Here is a tiny trained network, its code and every weight. The questions are about switching its units off for an input and a class, where a switched-off unit gives its printed mean instead of its output.

import numpy as np


def w(rows, s, z=0):
    codes = np.array(rows[::2]) - 128.0
    scale = np.full(codes.shape[1], s)
    scale[-1] = z or s
    return codes * scale


def norm(h):
    return h / np.sqrt((h * h).mean(-1, keepdims=True) + 1e-5)


def f(y):
    return np.maximum(y, 0)


def log_softmax(a):
    a = a - a.max(-1, keepdims=True)
    return a - np.log(np.exp(a).sum(-1, keepdims=True))


def net(x, mask):
    res = np.array(x, float).reshape(1, 4) / 4 @ E
    u = 0
    for l in range(2):
        y = f(norm(res) @ A[l][:, :-1].T + A[l][:, -1])
        res = res + np.where(mask[u : u + 7], y, B[l][:, -1]) @ B[l][:, :-1]
        u += 7
    return log_softmax(norm(res)[-1] @ U[:, :-1].T + U[:, -1])


A, B = {}, {}
E = w([
[136,184,101,105,200,255,199,138,192,146],'x0',
[152,120,183,89,35,86,102,198,128,48],'x1',
[142,115,109,114,187,103,155,243,156,88],'x2',
[182,102,30,93,71,136,146,123,143,136],'x3',
],0.0053)
A[0] = w([
[115,136,147,125,118,129,125,113,130,129,146],'L0N1',
[126,139,152,139,220,192,135,97,133,146,108],'L0N2',
[127,148,166,133,215,170,131,204,134,113,22],'L0N3',
[160,114,103,112,132,100,118,209,129,104,14],'L0N4',
[116,120,134,125,112,92,139,119,125,124,74],'L0N5',
[139,141,64,106,127,254,147,111,153,133,44],'L0N6',
[134,115,35,148,208,111,131,105,127,166,2],'L0N7',
],0.015,0.0022)
B[0] = w([
[128,129,150,52,136,139,149,107,70,145,149],'L0N1',
[2,224,216,220,104,155,134,142,112,81,231],'L0N2',
[151,38,160,3,231,83,105,177,181,172,210],'L0N3',
[42,171,126,161,80,124,159,196,155,124,193],'L0N4',
[162,155,153,95,41,144,104,119,203,152,156],'L0N5',
[243,196,49,146,98,223,112,138,114,208,248],'L0N6',
[92,53,25,75,75,49,188,9,59,90,218],'L0N7',
],0.0097,0.013)
A[1] = w([
[144,78,63,158,175,110,169,41,82,88,106],'L1N1',
[112,126,152,237,199,170,114,114,162,98,37],'L1N2',
[248,174,62,170,132,232,123,136,117,159,69],'L1N3',
[189,116,158,150,96,133,87,96,87,90,1],'L1N4',
[172,43,114,107,223,110,141,176,165,113,131],'L1N5',
[158,87,123,184,63,90,95,175,115,67,100],'L1N6',
[205,113,168,133,81,119,65,42,133,141,65],'L1N7',
],0.014,0.0018)
B[1] = w([
[100,75,104,57,55,64,150,108,101,83,196],'L1N1',
[111,144,176,113,172,117,177,98,79,90,150],'L1N2',
[206,189,55,164,134,220,160,120,136,251,252],'L1N3',
[180,121,133,160,150,151,119,77,91,95,161],'L1N4',
[238,93,118,53,164,119,87,119,175,115,170],'L1N5',
[133,155,162,181,80,136,121,148,163,126,183],'L1N6',
[152,66,132,174,170,140,62,143,81,132,201],'L1N7',
],0.013,0.012)
U = w([
[201,217,31,155,126,223,202,121,103,254,197],'0',
[186,53,186,232,125,117,40,121,53,114,175],'1',
[77,54,44,77,63,33,196,47,41,101,157],'2',
[129,143,122,164,171,111,173,101,142,108,16],'3',
[120,124,101,173,183,99,161,146,137,103,1],'4',
[177,85,180,9,254,83,118,212,205,144,185],'5',
[99,179,182,183,2,83,140,239,201,127,144],'6',
[9,220,233,136,227,149,205,109,62,127,119],'7',
],0.0083,0.0045)

Each question gives the input, the list of numbers given to net, and the class t.
The units are the neurons (one row each of A and B). Each row of codes is followed by its name. A weight is (code - 128) times the scale printed after its matrix; where a second scale follows, it is the last column's (A, B and U).
mask holds one flag per neuron, layer by layer. A switched-off neuron (its flag False) gives its mean, the last column of its row in B, instead of its output. The means were averaged over made-up inputs and are rounded, as every weight is.
A unit's drop is (log p(t) with every unit on - log p(t) with that unit switched off) / (log p(t) with every unit on - log p(t) with every unit switched off).
The circuit of an input: a set's keep is (log p(t) with only the set's units on - log p(t) with every unit switched off) / (log p(t) with every unit on - log p(t) with every unit switched off). Starting from the 12 units with the biggest drops (on a tie, the unit counted first), units are removed one at a time, each time the one whose removal leaves the highest keep (on an exact tie, the one counted first), for as long as the keep stays at least 0.8.
circuit, biggest first: the units of the circuit, biggest drop first
k most important neurons of layer l: the k neurons of layer l with the biggest drops, biggest first
drop of u: that unit's drop, to one decimal
input [-3,-7,8,3], class 2: circuit, biggest first => [L0N7]
input [-2,1,0,5], class 6: circuit, biggest first => [L0N6 L1N3 L0N7]
input [-8,-5,7,-3], class 2: 2 most important neurons of layer 0 => [L0N6 L0N2]
input [-7,0,-1,-6], class 1: 2 most important neurons of layer 0 => [L0N6 L0N3]
input [-7,3,0,2], class 6: 2 most important neurons of layer 0 => [L0N6 L0N4]
input [1,6,-7,0], class 1: 4 most important neurons of layer 0 => [L0N6 L0N7 L0N3 L0N2]
input [-3,-1,-5,-5], class 1: 3 most important neurons of layer 0 => [L0N6 L0N7 L0N2]
input [-8,-5,7,2], class 2: 2 most important neurons of layer 0 => [L0N7 L0N2]
input [1,-6,5,-8], class 5: 2 most important neurons of layer 0 => [L0N3 L0N4]
input [0,1,-4,0], class 1: drop of L1N3 => 0.1
input [-2,0,1,1], class 6: drop of L0N6 => 0.7
input [-7,-6,-7,6], class 2: drop of L0N6 => 0.3
input [-7,4,2,8], class 6: drop of L0N6 => 0.5
input [-5,8,8,-3], class 6: circuit, biggest first => [L0N4]
input [-5,-2,-4,8], class 2: 2 most important neurons of layer 0 => [L0N6 L0N2]
